Here is a tiny trained network, its code and every weight. The questions are about switching its units off for an input and a target symbol, where a switched-off unit gives its printed mean instead of its output.

import numpy as np


def w(rows, s, z=0):
    codes = np.array(rows[::2]) - 128.0
    scale = np.full(codes.shape[1], s)
    scale[-1] = z or s
    return codes * scale


def f(y):
    return y / 2 * (1 + np.tanh(0.7978845608 * (y + 0.044715 * y**3)))


def softmax(a):
    e = np.exp(a - a.max(-1, keepdims=True))
    return e / e.sum(-1, keepdims=True)


def log_softmax(a):
    a = a - a.max(-1, keepdims=True)
    return a - np.log(np.exp(a).sum(-1, keepdims=True))


def net(x, mask):
    ids = ['ΘΛΣΦβγδεζμπτψω'.index(c) for c in x.split()]
    T = len(ids)
    res = E[ids] + P[:T]
    u = 0
    for l in range(3):
        q, k, v = (res @ M[l].T for M in (Q, K, V))
        z = softmax(np.where(np.tri(T) > 0, q @ k.T / 3**0.5, -1e9)) @ v
        res = res + np.where(mask[u], z, O[l][:, -1]) @ O[l][:, :-1]
        u += 1
        y = f(res @ A[l][:, :-1].T + A[l][:, -1])
        res = res + np.where(mask[u : u + 8], y, B[l][:, -1]) @ B[l][:, :-1]
        u += 8
    return log_softmax(res[-1] @ U[:, :-1].T + U[:, -1])


Q, K, V, O, A, B = {}, {}, {}, {}, {}, {}
E = w([
[133,71,175],'Θ',
[165,156,151],'Λ',
[125,162,253],'Σ',
[128,57,129],'Φ',
[124,134,116],'β',
[157,125,94],'γ',
[111,87,210],'δ',
[153,173,180],'ε',
[174,127,113],'ζ',
[126,127,90],'μ',
[115,56,129],'π',
[126,56,133],'τ',
[140,175,150],'ψ',
[187,128,155],'ω',
],0.02)
P = w([
[147,130,132],'0',
[131,131,121],'1',
[130,89,176],'2',
[128,128,120],'3',
[142,116,129],'4',
[169,173,126],'5',
[133,129,122],'6',
[143,113,133],'7',
[6,135,147],'8',
[120,128,115],'9',
[162,113,143],'10',
[137,118,214],'11',
],0.018)
Q[0] = w([
[170,131,114],'L0H1',
[31,208,90],'L0H1',
[164,9,130],'L0H1',
],0.011)
K[0] = w([
[95,115,67],'L0H1',
[57,254,97],'L0H1',
[244,54,163],'L0H1',
],0.0094)
V[0] = w([
[33,157,124],'L0H1',
[2,157,124],'L0H1',
[194,132,124],'L0H1',
],0.0046)
O[0] = w([
[238,136,192,29],'L0H1',
[255,134,202,6],'L0H1',
[68,151,94,159],'L0H1',
],0.0038,0.0013)
A[0] = w([
[170,123,133,118],'L0N1',
[157,81,143,63],'L0N2',
[148,119,80,189],'L0N3',
[186,180,81,2],'L0N4',
[110,126,160,58],'L0N5',
[146,50,103,78],'L0N6',
[179,119,131,171],'L0N7',
[166,178,5,114],'L0N8',
],0.015,0.0057)
B[0] = w([
[93,133,109,165],'L0N1',
[167,106,153,151],'L0N2',
[253,105,108,159],'L0N3',
[202,98,240,123],'L0N4',
[181,126,132,189],'L0N5',
[189,141,142,180],'L0N6',
[71,129,91,254],'L0N7',
[99,45,160,182],'L0N8',
],0.02,0.0023)
Q[1] = w([
[53,1,60],'L1H1',
[93,168,46],'L1H1',
[86,53,92],'L1H1',
],0.0093)
K[1] = w([
[69,2,229],'L1H1',
[88,166,194],'L1H1',
[80,46,206],'L1H1',
],0.0071)
V[1] = w([
[215,40,80],'L1H1',
[254,110,24],'L1H1',
[123,118,42],'L1H1',
],0.00094)
O[1] = w([
[162,249,18,251],'L1H1',
[195,183,17,127],'L1H1',
[236,182,46,10],'L1H1',
],0.0013,0.00028)
A[1] = w([
[124,129,157,90],'L1N1',
[154,43,147,4],'L1N2',
[2,158,107,115],'L1N3',
[66,107,95,213],'L1N4',
[107,94,110,181],'L1N5',
[99,129,37,151],'L1N6',
[139,120,196,96],'L1N7',
[159,125,157,64],'L1N8',
],0.014,0.0043)
B[1] = w([
[174,121,140,158],'L1N1',
[102,201,94,244],'L1N2',
[198,182,135,224],'L1N3',
[162,70,130,164],'L1N4',
[134,88,131,156],'L1N5',
[59,115,253,140],'L1N6',
[159,71,183,254],'L1N7',
[177,103,102,163],'L1N8',
],0.017,0.0058)
Q[2] = w([
[255,144,105],'L2H1',
[110,74,88],'L2H1',
[221,110,50],'L2H1',
],0.012)
K[2] = w([
[121,216,75],'L2H1',
[227,38,95],'L2H1',
[252,108,87],'L2H1',
],0.012)
V[2] = w([
[96,72,93],'L2H1',
[155,3,93],'L2H1',
[59,61,104],'L2H1',
],0.0021)
O[2] = w([
[246,125,40,39],'L2H1',
[222,160,90,24],'L2H1',
[251,141,46,3],'L2H1',
],0.0019,0.0027)
A[2] = w([
[184,135,142,93],'L2N1',
[92,73,185,73],'L2N2',
[110,170,98,79],'L2N3',
[9,70,90,92],'L2N4',
[99,58,65,153],'L2N5',
[117,137,179,67],'L2N6',
[183,48,66,1],'L2N7',
[82,20,119,77],'L2N8',
],0.013,0.0079)
B[2] = w([
[95,87,103,222],'L2N1',
[106,205,116,253],'L2N2',
[103,252,119,136],'L2N3',
[128,143,44,142],'L2N4',
[82,57,122,153],'L2N5',
[107,85,91,198],'L2N6',
[82,177,144,142],'L2N7',
[234,138,145,165],'L2N8',
],0.022,0.0076)
U = w([
[124,49,180,254],'Θ',
[79,95,179,240],'Λ',
[8,144,202,183],'Σ',
[108,162,98,118],'Φ',
[161,141,99,86],'β',
[47,166,99,100],'γ',
[171,160,181,61],'δ',
[87,234,133,98],'ε',
[81,140,117,106],'ζ',
[97,107,101,129],'μ',
[111,148,109,115],'π',
[109,152,106,114],'τ',
[97,150,141,100],'ψ',
[114,143,117,120],'ω',
],0.012,0.0065)

Each question gives the input, a string of symbols that net reads in full, and the target symbol t.
The units are the heads (3 rows each of Q, K, V and O) and the neurons (one row each of A and B). Each row of codes is followed by its name. A weight is (code - 128) times the scale printed after its matrix; where a second scale follows, it is the last column's (O, A, B and U).
mask holds one flag per unit, layer by layer, with each layer's heads first. A switched-off unit (its flag False) gives its mean, the last column of its rows in O or B, instead of its output. The means were averaged over made-up inputs and are rounded, as every weight is.
A unit's drop is (log p(t) with every unit on - log p(t) with that unit switched off) / (log p(t) with every unit on - log p(t) with every unit switched off).
The circuit of an input: a set's keep is (log p(t) with only the set's units on - log p(t) with every unit switched off) / (log p(t) with every unit on - log p(t) with every unit switched off). Starting from the 12 units with the biggest drops (on a tie, the unit counted first), units are removed one at a time, each time the one whose removal leaves the highest keep (on an exact tie, the one counted first), for as long as the keep stays at least 0.8.
units of the circuit, in order: the units of the circuit, biggest drop first
top k neurons: the k neurons with the biggest drops, biggest first
top k neurons in layer l: the k neurons of layer l with the biggest drops, biggest first
input γ τ δ ε ε γ μ, target μ: units of the circuit, in order	[L0N8, L2N4, L2N5, L1N7]
input Σ ζ γ δ Θ τ, target Θ: units of the circuit, in order	[L2N2]
input δ ε ε β γ ε ε Θ π, target Θ: units of the circuit, in order	[L1N3, L2N2, L1N4]
input Σ Φ Φ ω ε ε ε Φ δ, target Θ: top 2 neurons	[L1N3, L0N6]
input δ ε ζ Σ δ ψ, target Θ: top 2 neurons in layer 2	[L2N1, L2N6]
input ψ Σ ε δ ε δ τ δ β, target Θ: top 4 neurons	[L1N2, L2N2, L1N4, L1N3]
input δ Φ π Σ γ ζ, target Θ: units of the circuit, in order	[L0N4, L2N1]
input ζ τ δ ω Σ ε ε ε Φ, target Θ: top 3 neurons	[L1N3, L2N2, L1N7]
input ε γ β μ δ, target δ: units of the circuit, in order	[L1N3, L2N8, L2N2]
input δ Σ ε δ μ ω, target Θ: top 3 neurons	[L0N4, L0N3, L2N2]
input ε δ Σ δ γ μ, target Θ: units of the circuit, in order	[L0N4, L2N2]
input δ Λ Σ ε Σ ζ τ μ, target μ: units of the circuit, in order	[L0N8, L2N4, L1N3]
input τ ε γ γ ε δ μ γ ε δ ε ε, target Σ: units of the circuit, in order	[L1N3, L2N8]
input ε Λ Σ ε Σ ε, target Σ: top 2 neurons	[L0N4, L1N3]
input β μ ε, target Θ: top 3 neurons in layer 1	[L1N6, L1N3, L1N2]
input Σ ε δ β Σ ε γ γ ζ, target Θ: top 3 neurons in layer 1	[L1N3, L1N4, L1N2]
input δ μ δ ε ε γ ε ω δ ε μ Σ, target Θ: top 4 neurons in layer 2	[L2N1, L2N6, L2N8, L2N3]
input ε ε Σ ε ε Θ γ Θ τ, target Θ: top 3 neurons	[L1N3, L2N2, L1N7]
input μ β Σ ε Σ Φ, target Θ: top 3 neurons in layer 1	[L1N6, L1N2, L1N3]
input Σ δ ε ε ε ε ε ε ε δ, target δ: top 2 neurons	[L2N8, L1N3]
input δ ζ ε ε γ ω τ Φ ω ε, target ε: units of the circuit, in order	[L1N7, L0N8, L2N3]
input Σ ε δ δ ε π, target Θ: top 2 neurons	[L0N3, L2N2]
input δ π β, target Θ: top 3 neurons in layer 1	[L1N2, L1N7, L1N6]
input Σ β δ β, target β: top 2 neurons	[L2N8, L0N3]
input γ π ε, target Θ: top 4 neurons	[L2N2, L1N6, L0N6, L0N4]
input δ ε δ ω ε β δ δ Θ, target Θ: top 2 neurons in layer 1	[L1N3, L1N6]
input ε ε ε ψ Θ Σ, target Θ: top 2 neurons	[L2N2, L0N4]
input ε γ ψ β, target β: top 4 neurons	[L2N8, L1N6, L0N3, L2N4]
input π ε Λ ε, target ε: top 4 neurons in layer 0	[L0N8, L0N4, L0N2, L0N3]
